In the rows, 128 means zero.
Each row has a hidden stage along a path, written after it and counted from one end. A new block has a new path.
[101 154 124 130 161  48 144 134 127 142 130 143 117 131 181 128 123 134
 168 155 109 110  96 175 130 105 104 131 109 145  97 132  99 131  99 161
 132 113  80 180 141 155 139 133 109 146 137 129 114 166 103 121 166 132
 129  59 133 135 128 150 140 128 105 138 116  80 155 144 143 142 104 141
 136 124 116 134 106 113 151] : 6
[ 97 132 123 141 163  48 140 125 126 136 130 147 106 138 166 146 123 122
 171 150 106 104 104 141 128  96 116 119 117 150 103 132  97 135  92 153
 136 107  87 151 146 147 131 131 119 130 156 124 107 171 115 128 159 128
 125  64 129 116 128 140 133 122 121 146 101  77 141 146 147 146  90 144
 124 123 120 140 113 113 149] : 7
[ 83 165 126 116 125  59 150 144 110 150 128 135 123 138 204 127 117 118
 168 170 112 104 100 157 123 120 112 146 111 131 105 134 126 125  97 157
 133 139 108 230 144 148 119 115  95 138 129 115 137 152 144 114 149 128
 130  54 118 154 154 149 147 126  92 144 143 115 146 139 133 128 122 144
 169 129 138 129 117 115 145] : 3
[ 98 154 130 117 124  88 139 158 102 155 110 125 133 131 199 117 118 139
 166 144 116 100 113 157 126 109 121 149 110 121 136 130 107 127 102 154
 132 143 117 217 133 144 119 106  76 143 127 127 129 145 105 113 166 140
 138  88 138 170 139 147 132 119  96 130 174 126 143 120 119 131 154 156
 135 136 143 116 111 115 154] : 3
[115 173 125  99  97 128 145 150 117 152 119 114 151 137 207 108 119 123
 160 149 131 115 123 155 121 136 131 161 100 110  97 141 133 119 131 153
 146 167 125 202 126 141 126 109  96 140 132 126 150 115 150 117 147 130
 156 104 119 183 153 133 133 118  78 136 194 178 135 125 121 127 156 133
 154 128 141 110 113 132 139] : 1
[ 98 177 129  87  65 121 150 155 111 188 124 109 159 138 240 115 109 103
 155 169 124 119 127 156 124 138 127 170  91 113 105 144 142 121 117 150
 137 178 109 252 122 145 101 106  92 141 126 105 153 120 186 109 131 131
 146 109 113 193 178 142 140 112  75 134 202 191 142 122 114 124 158 147
 183 134 147 120 111 131 141] : 0
[112 131 125 120 148  89 147 166 116 138 122 134 112 136 130 123 123 136
 155 146 115  76 111 147 130 114 111 137 105 128 111 140 104 125 101 148
 126 140  98 175 138 150 140 131 111 144 132 129 129 156 103 120 146 156
 130  83 129 143 132 136 134 125 103 137 147 107 140 124 129 133 130 136
 157 136 129 133 121 115 143] : 4
[ 95 168 128  95  98 132 142 176 111 154 122 113 144 139 193 109 122 130
 175 163 117 113 124 154 130 141 115 173  87 105 110 141 141 121 117 139
 133 167 131 222 125 143 122 105  99 143 143 127 150 127 135 117 134 130
 134 109 120 179 160 150 133 123  80 135 197 166 147 115 119 115 168 128
 176 133 148 112 112 131 149] : 2
[ 99 144 128 142 170  40 147 127 134 136 141 151  98 129 162 138 123 140
 167 154  99 100  97 143 127  91 103 119 108 158  96 130  91 135  92 156
 133 102  86 166 156 156 137 138 127 139 130 125 114 176 105 125 159 130
 132  53 126 121 134 144 112 128 122 153  93  78 151 157 153 147  86 141
 137 125 118 143 115 103 152] : 6
[105 140 131 131 134  67 140 135 119 144 127 135 121 132 180 130 118 131
 156 145 107  95 111 136 123 104 116 134 140 146 123 139 119 132  90 146
 139 119 109 203 138 143 120 129  98 141 105 128 119 156 120 129 152 137
 133  76 126 140 134 142 135 125 117 131 119  80 138 139 129 134 119 153
 129 123 126 132 118 119 154] : 4
[106 169 133  93  97 116 138 160 115 160 122 119 159 133 202 114 116 133
 134 152 120 115 111 155 122 146 123 164 105 116 109 137 123 124 119 146
 133 169 131 241 129 135 119 107  81 139 137 121 142 122 147 110 133 123
 137 116 116 186 158 140 142 118  84 133 180 152 137 118 114  82 156 146
 178 134 145 100 118 130 147] : 2
[100 173 124 100  71 125 149 155 113 165 122 103 164 132 224 110 107 111
 158 167 127 126 133 152 129 127 129 173  92 112  98 140 141 116 128 150
 133 172 149 231 122 139 108  99 101 133 133 115 160 115 179 118 131 127
 145 112 111 189 176 141 140 118  83 132 204 182 147 119 117 116 155 140
 182 136 146 118 116 126 137] : 1
[ 94 165 124 113  85 127 146 149 114 170 120 107 154 132 224 115 117 105
 146 159 125 114 124 149 127 138 135 160  86 119 102 138 134 126 121 148
 129 168 135 200 123 144 111 114 113 136 131 114 149 119 164 123 138 133
 150 117 128 168 165 141 136 110  90 167 186 177 143 123 121 119 147 142
 165 126 137 117 109 132 138] : 0
